[[134 134 131 131 134 138 132 132 135 130 136 132 135 131 133 132]
 [133 133 128 132 135 138 131 132 132 131 150 139 131 132 147 130]
 [133 131 129 130 129 133 131 131 131 133 130 134 130 133 132 135]]
=>
[[134 131 134 132 135 136 135 133]
 [133 128 135 131 132 150 131 147]
 [133 129 129 131 131 130 130 132]]

[[150 131 135 125 124]
 [150 131 135 125 124]
 [150 130 129 125 124]
 [150 126 132 125 124]
 [150 136 145 125 124]
 [150 131 135 125 124]
 [150 131 135 125 124]
 [150 131 135 125 121]
 [150 131 135 125 127]
 [150 131 136 125 134]]
=>
[[150 135 124]
 [150 135 124]
 [150 129 124]
 [150 132 124]
 [150 145 124]
 [150 135 124]
 [150 135 124]
 [150 135 121]
 [150 135 127]
 [150 136 134]]

[[148 147 132 124 124]
 [138 141 130 119 138]
 [151 144 127 121 133]
 [151 146 128 122 128]
 [146 126 119 128 137]
 [130 135 116 123 121]
 [132 131 119 127 121]]
=>
[[148 132 124]
 [138 130 138]
 [151 127 133]
 [151 128 128]
 [146 119 137]
 [130 116 121]
 [132 119 121]]

[[126 138 128 137 127 103 119 129]
 [118 120 128 114 112 131 144 126]
 [132 113 139 133 129 105 128 118]
 [125 113 134 130 132 112 125 118]
 [124 135 126 129 131 121 123 145]]
=>
[[126 128 127 119]
 [118 128 112 144]
 [132 139 129 128]
 [125 134 132 125]
 [124 126 131 123]]

[[123 135 135 139 104 137 114]
 [121 136 131 142 104 143 114]
 [126 141 127 136 112 136 115]
 [127 139 128 147 103 136 122]
 [124 141 129 141 106 137 116]
 [126 138 135 137 105 132 115]]
=>
[[123 135 104 114]
 [121 131 104 114]
 [126 127 112 115]
 [127 128 103 122]
 [124 129 106 116]
 [126 135 105 115]]

[[129 117 127 140 108 125 125 143 140]
 [132 136 125 116 111 147 149 100 123]
 [131 134 112 125 134 142 137 119 140]
 [132 135 117 135 120 125 119 132 121]
 [128 122 121 132 129 124 124 104 148]]
=>
[[129 127 108 125 140]
 [132 125 111 149 123]
 [131 112 134 137 140]
 [132 117 120 119 121]
 [128 121 129 124 148]]

[[133 120 132 143 137 120 117]
 [110 144 132 121 129 127 114]
 [120 128 131 142 141 121 130]
 [129 125 134 115 104 128 140]
 [127 120 122 117 110 140 114]
 [132 123 128 143 140 128 117]
 [125 139 129 118 133 129 134]
 [133 133 141 140 131 116 113]
 [132 127 138 140 129 116 121]
 [115 142 127 128 135 141 109]
 [116 147 130 120 140 122 137]
 [135 122 119 145 138 148 115]]
=>
[[133 132 137 117]
 [110 132 129 114]
 [120 131 141 130]
 [129 134 104 140]
 [127 122 110 114]
 [132 128 140 117]
 [125 129 133 134]
 [133 141 131 113]
 [132 138 129 121]
 [115 127 135 109]
 [116 130 140 137]
 [135 119 138 115]]

[[135 131 125 119 130 121 122 143 124 121 126 121 119 130 131]
 [121 128 127 134 127 132 131 113 135 140 128 131 135 128 123]
 [131 151 117 122 146 120 119 127 135 132 115 119 121 146 114]]
=>
[[135 125 130 122 124 126 119 131]
 [121 127 127 131 135 128 135 123]
 [131 117 146 119 135 115 121 114]]

[[120 113 139 121 141 137 120]
 [138 145 106 130 106 117 132]
 [129 137 120 135 119 127 135]
 [116 130 129 155 129 142 151]
 [130 117 132 109 135 124 109]
 [117 112 142 124 144 137 123]
 [120 131 128 145 127 139 144]
 [122 114 137 120 139 134 119]
 [123 114 137 117 139 131 116]
 [140 145 105 128 104 117 130]]
=>
[[120 139 141 120]
 [138 106 106 132]
 [129 120 119 135]
 [116 129 129 151]
 [130 132 135 109]
 [117 142 144 123]
 [120 128 127 144]
 [122 137 139 119]
 [123 137 139 116]
 [140 105 104 130]]
---
[[133 120 101 134 112]
 [125 133 147 123 139]
 [124 135 141 128 134]
 [126 130 153 118 143]]
=>
[[133 120]
 [125 133]]

[[132 139 152 126 107]
 [113 139 124 102 118]]
=>
[[132 139]
 [113 139]]

[[126 106 128 147 118]
 [128 135 126 121 131]
 [129 144 125 117 136]]
=>
[[126 106]
 [128 135]]

[[112 129 125]
 [128 127 104]
 [135 118 147]]
=>
[[112 129]
 [128 127]]

[[124 133]
 [127 154]
 [138 112]
 [140 143]]
=>
[[124 133]
 [127 154]]

[[123 125]
 [124 114]
 [150 129]
 [137 112]
 [132 131]]
=>
[[123 125]
 [124 114]]

[[143 148]
 [140 144]
 [133 149]
 [141 148]]
=>
[[143 148]
 [140 144]]

[[139 108 119]
 [125 128 130]
 [140 119 122]
 [128 128 129]
 [122 149 139]]
=>
[[139 108]
 [125 128]]

[[130 130 114 116 107]
 [127 137 120 126 106]
 [125 149 126 141 113]
 [130 140 119 116 122]]
=>
[[130 130]
 [127 137]]
